Below are the code and all the weights of a small trained network. Each question names an input and a class and asks about switching units off, where a switched-off unit gives its printed mean instead of its output.

import numpy as np


def w(rows, s, z=0):
    codes = np.array(rows[::2]) - 128.0
    scale = np.full(codes.shape[1], s)
    scale[-1] = z or s
    return codes * scale


def f(y):
    return y / 2 * (1 + np.tanh(0.7978845608 * (y + 0.044715 * y**3)))


def log_softmax(a):
    a = a - a.max(-1, keepdims=True)
    return a - np.log(np.exp(a).sum(-1, keepdims=True))


def net(x, mask):
    res = np.array(x, float).reshape(1, 3) / 4 @ E
    y = f(res @ A[0][:, :-1].T + A[0][:, -1])
    res = res + np.where(mask, y, B[0][:, -1]) @ B[0][:, :-1]
    return log_softmax(res[-1] @ U[:, :-1].T + U[:, -1])


A, B = {}, {}
E = w([
[176,171,208,215,117],'x0',
[145,63,133,174,249],'x1',
[221,83,88,53,223],'x2',
],0.012)
A[0] = w([
[44,161,131,215,41,209],'N0',
[193,154,229,196,90,246],'N1',
[62,122,7,83,120,218],'N2',
[113,131,50,98,160,114],'N3',
[157,128,200,247,134,224],'N4',
[182,139,65,30,165,253],'N5',
[191,99,186,186,165,124],'N6',
[160,76,85,25,73,175],'N7',
[162,125,139,144,210,196],'N8',
[129,163,156,92,104,129],'N9',
[117,82,128,135,144,154],'N10',
[130,40,131,120,179,162],'N11',
],0.014,0.0068)
B[0] = w([
[75,127,239,178,176,253],'N0',
[71,158,70,222,142,236],'N1',
[191,94,239,46,87,205],'N2',
[119,128,117,82,89,163],'N3',
[110,106,106,252,225,228],'N4',
[167,186,75,98,77,218],'N5',
[154,131,41,176,199,185],'N6',
[178,150,157,113,41,196],'N7',
[127,31,33,87,149,189],'N8',
[110,176,161,159,85,155],'N9',
[133,94,112,110,125,145],'N10',
[88,77,72,69,132,181],'N11',
],0.012,0.022)
U = w([
[141,62,42,187,199,159],'0',
[78,88,242,125,85,255],'1',
[254,120,158,79,47,81],'2',
[145,214,74,125,56,88],'3',
[15,139,164,199,152,95],'4',
[28,177,114,173,25,72],'5',
[137,48,59,20,93,151],'6',
],0.0096,0.0033)

Each question gives the input, the list of numbers given to net, and the class t.
The units are the neurons (one row each of A and B). Each row of codes is followed by its name. A weight is (code - 128) times the scale printed after its matrix; where a second scale follows, it is the last column's (A, B and U).
mask holds one flag per neuron, in row order. A switched-off neuron (its flag False) gives its mean, the last column of its row in B, instead of its output. The means were averaged over made-up inputs and are rounded, as every weight is.
A unit's drop is (log p(t) with every unit on - log p(t) with that unit switched off) / (log p(t) with every unit on - log p(t) with every unit switched off).
The circuit of an input: a set's keep is (log p(t) with only the set's units on - log p(t) with every unit switched off) / (log p(t) with every unit on - log p(t) with every unit switched off). Starting from all 12 units, units are removed one at a time, each time the one whose removal leaves the highest keep (on an exact tie, the one counted first), for as long as the keep stays at least 0.8.
circuit, biggest first: the units of the circuit, biggest drop first
most important unit: the unit with the biggest drop
top k neurons: the k neurons with the biggest drops, biggest first
drop of u: that unit's drop, to one decimal
input [2,-5,1], class 5: circuit, biggest first => [N4 N2]
input [3,-4,7], class 2: circuit, biggest first => [N4]
input [2,-2,2], class 3: circuit, biggest first => [N0 N4]
input [-2,-1,8], class 6: top 2 neurons => [N11 N8]
input [3,-6,5], class 3: top 2 neurons => [N2 N0]
input [6,-5,8], class 3: top 2 neurons => [N4 N5]
input [-1,-5,-5], class 1: top 2 neurons => [N4 N6]
input [4,-7,5], class 3: top 2 neurons => [N0 N2]
input [-1,-4,-4], class 1: top 3 neurons => [N4 N6 N1]
input [-8,-8,7], class 2: drop of N6 => 0.0
input [-6,2,5], class 6: drop of N11 => 0.4
input [3,-1,8], class 6: drop of N4 => 0.1
input [8,1,-1], class 0: top 2 neurons => [N6 N4]
input [-8,-6,-4], class 1: most important unit => N0
